Here is a tiny trained network, its code and every weight. The questions are about switching its units off for an input and a target symbol, where a switched-off unit gives its printed mean instead of its output.

import numpy as np


def w(rows, s, z=0):
    codes = np.array(rows[::2]) - 128.0
    scale = np.full(codes.shape[1], s)
    scale[-1] = z or s
    return codes * scale


def norm(h):
    return h / np.sqrt((h * h).mean(-1, keepdims=True) + 1e-5)


def f(y):
    return y / 2 * (1 + np.tanh(0.7978845608 * (y + 0.044715 * y**3)))


def softmax(a):
    e = np.exp(a - a.max(-1, keepdims=True))
    return e / e.sum(-1, keepdims=True)


def log_softmax(a):
    a = a - a.max(-1, keepdims=True)
    return a - np.log(np.exp(a).sum(-1, keepdims=True))


def net(x, mask):
    ids = ['ΔΘΛΞΠΣΨαεζημτ'.index(c) for c in x.split()]
    T = len(ids)
    res = E[ids] + P[:T]
    r = norm(res)
    for j in range(2):
        rows = slice(2 * j, 2 * j + 2)
        q, k, v = (r @ M[0][rows].T for M in (Q, K, V))
        z = softmax(np.where(np.tri(T) > 0, q @ k.T / 2**0.5, -1e9)) @ v
        o = O[0][rows]
        res = res + np.where(mask[j], z, o[:, -1]) @ o[:, :-1]
    y = f(norm(res) @ A[0][:, :-1].T + A[0][:, -1])
    res = res + np.where(mask[2:10], y, B[0][:, -1]) @ B[0][:, :-1]
    return log_softmax(norm(res)[-1] @ U[:, :-1].T + U[:, -1])


Q, K, V, O, A, B = {}, {}, {}, {}, {}, {}
E = w([
[109,165,94,166,115,167],'Δ',
[156,75,182,83,86,68],'Θ',
[147,92,165,105,98,85],'Λ',
[118,154,97,157,110,167],'Ξ',
[171,156,90,126,192,188],'Π',
[91,133,104,170,111,160],'Σ',
[90,151,84,127,168,152],'Ψ',
[98,125,76,133,93,46],'α',
[60,139,119,170,208,144],'ε',
[191,133,93,161,119,5],'ζ',
[161,179,180,133,160,141],'η',
[179,69,123,97,80,121],'μ',
[137,113,149,187,142,127],'τ',
],0.0019)
P = w([
[56,176,109,176,27,95],'0',
[88,154,107,153,58,126],'1',
[112,132,104,141,88,154],'2',
[121,88,110,125,122,190],'3',
[123,55,107,121,130,224],'4',
[137,18,106,116,134,254],'5',
],0.0008)
Q[0] = w([
[162,155,186,110,159,9],'H0',
[176,27,154,105,58,85],'H0',
[94,106,82,181,128,254],'H1',
[167,35,180,59,99,136],'H1',
],0.009)
K[0] = w([
[126,181,99,150,39,85],'H0',
[152,150,13,51,135,53],'H0',
[159,1,37,151,151,143],'H1',
[137,141,163,27,254,172],'H1',
],0.0056)
V[0] = w([
[179,86,99,254,204,55],'H0',
[187,163,218,184,99,166],'H0',
[122,217,143,188,178,26],'H1',
[15,91,77,123,130,76],'H1',
],0.0022)
O[0] = w([
[178,70,153,193,140,28,119],'H0',
[159,120,252,107,119,163,131],'H0',
[153,65,108,138,142,204,20],'H1',
[135,94,162,57,222,122,253],'H1',
],0.0035,0.00067)
A[0] = w([
[81,133,126,56,241,89,192],'N0',
[140,185,192,129,175,178,151],'N1',
[71,177,86,132,143,182,143],'N2',
[109,117,241,67,111,100,129],'N3',
[136,71,27,133,85,42,98],'N4',
[121,107,116,33,147,2,4],'N5',
[180,68,231,254,171,136,68],'N6',
[246,176,102,100,127,130,102],'N7',
],0.0032,0.0016)
B[0] = w([
[189,210,162,148,38,142,203],'N0',
[10,51,187,210,24,93,150],'N1',
[195,90,118,102,159,41,254],'N2',
[171,202,98,202,210,125,251],'N3',
[79,181,218,189,137,189,224],'N4',
[49,2,16,132,121,169,168],'N5',
[167,201,18,70,31,177,165],'N6',
[43,100,120,150,108,8,75],'N7',
],0.002,0.00095)
U = w([
[151,184,40,49,181,97,107],'Δ',
[112,83,210,69,191,42,146],'Θ',
[154,196,130,202,243,148,170],'Λ',
[116,134,118,131,130,129,3],'Ξ',
[136,152,229,170,78,179,142],'Π',
[99,115,126,118,120,125,26],'Σ',
[127,60,59,106,167,211,139],'Ψ',
[9,81,65,180,121,144,133],'α',
[184,87,140,67,159,183,110],'ε',
[166,76,81,199,88,23,157],'ζ',
[197,172,69,152,32,198,165],'η',
[67,131,129,39,36,101,143],'μ',
[83,216,134,139,115,63,116],'τ',
],0.011,0.0044)

Each question gives the input, a string of symbols that net reads in full, and the target symbol t.
The units are the heads (2 rows each of Q, K, V and O) and the neurons (one row each of A and B). Each row of codes is followed by its name. A weight is (code - 128) times the scale printed after its matrix; where a second scale follows, it is the last column's (O, A, B and U).
mask holds one flag per unit, heads first, then neurons. A switched-off unit (its flag False) gives its mean, the last column of its rows in O or B, instead of its output. The means were averaged over made-up inputs and are rounded, as every weight is.
A unit's drop is (log p(t) with every unit on - log p(t) with that unit switched off) / (log p(t) with every unit on - log p(t) with every unit switched off).
The circuit of an input: a set's keep is (log p(t) with only the set's units on - log p(t) with every unit switched off) / (log p(t) with every unit on - log p(t) with every unit switched off). Starting from all 10 units, units are removed one at a time, each time the one whose removal leaves the highest keep (on an exact tie, the one counted first), for as long as the keep stays at least 0.8.
circuit, biggest first: the units of the circuit, biggest drop first
unit that matters most: the unit with the biggest drop
k most important neurons: the k neurons with the biggest drops, biggest first
which heads matter: for each layer, one digit per head in row order, 1 if its drop is at least 0.15 and else 0, layers parted by /
input Σ τ Σ Π, target η: circuit, biggest first => N6; H0; N1; N0
input Ψ ζ Ξ ζ Θ, target ζ: circuit, biggest first => H0
input ζ ζ Ξ, target Ψ: circuit, biggest first => H1; N0
input Π Λ Ξ, target ζ: circuit, biggest first => N2; N6; N3
input ζ Λ Θ τ Ψ, target η: which heads matter => 10
input Λ Ξ Λ ε Σ, target Λ: circuit, biggest first => H0; N1; N5
input ζ μ Θ Σ Δ α, target α: circuit, biggest first => N5; N4
input Λ Ξ Ξ, target μ: which heads matter => 10
input η Θ Λ Δ Ξ, target μ: 3 most important neurons => N3; N4; N1
input μ Λ Π Ξ μ, target Π: circuit, biggest first => H1; N4; N6
input Ψ Σ Θ Δ, target Θ: which heads matter => 01
input τ Π Θ, target Π: circuit, biggest first => H1; N2; N4
input ζ Ξ Λ, target ζ: 2 most important neurons => N5; N6
input ε Θ Θ, target ε: circuit, biggest first => H1; N3; H0
input Ξ η Ξ Θ Λ Σ, target Θ: 2 most important neurons => N6; N2
input α Ξ ζ Λ, target ζ: which heads matter => 10
input μ α Λ Λ Θ Ψ, target Δ: which heads matter => 11
input η Λ η Θ μ, target η: 2 most important neurons => N1; N5
input α η Σ, target Π: circuit, biggest first => H0
input Ξ Ξ Ξ Λ Π, target ζ: unit that matters most => H1
input Σ Λ η Ξ, target Π: 2 most important neurons => N1; N5
input Λ Θ Δ α Δ Θ, target α: circuit, biggest first => H0; N5; N4
input Λ Ψ Ψ, target Δ: 2 most important neurons => N2; N0
input ζ μ Θ Ξ, target τ: which heads matter => 01
input ε Θ Λ Π, target ζ: which heads matter => 01
input Ξ Ψ Σ Ξ, target Δ: circuit, biggest first => N2; H1
input Θ Ξ Θ Λ, target Λ: 2 most important neurons => N3; N6
input τ Λ Ξ ζ η, target Π: 2 most important neurons => N1; N5
input ε μ Σ, target τ: circuit, biggest first => H1
input Λ α Θ Σ Λ Λ, target α: which heads matter => 11
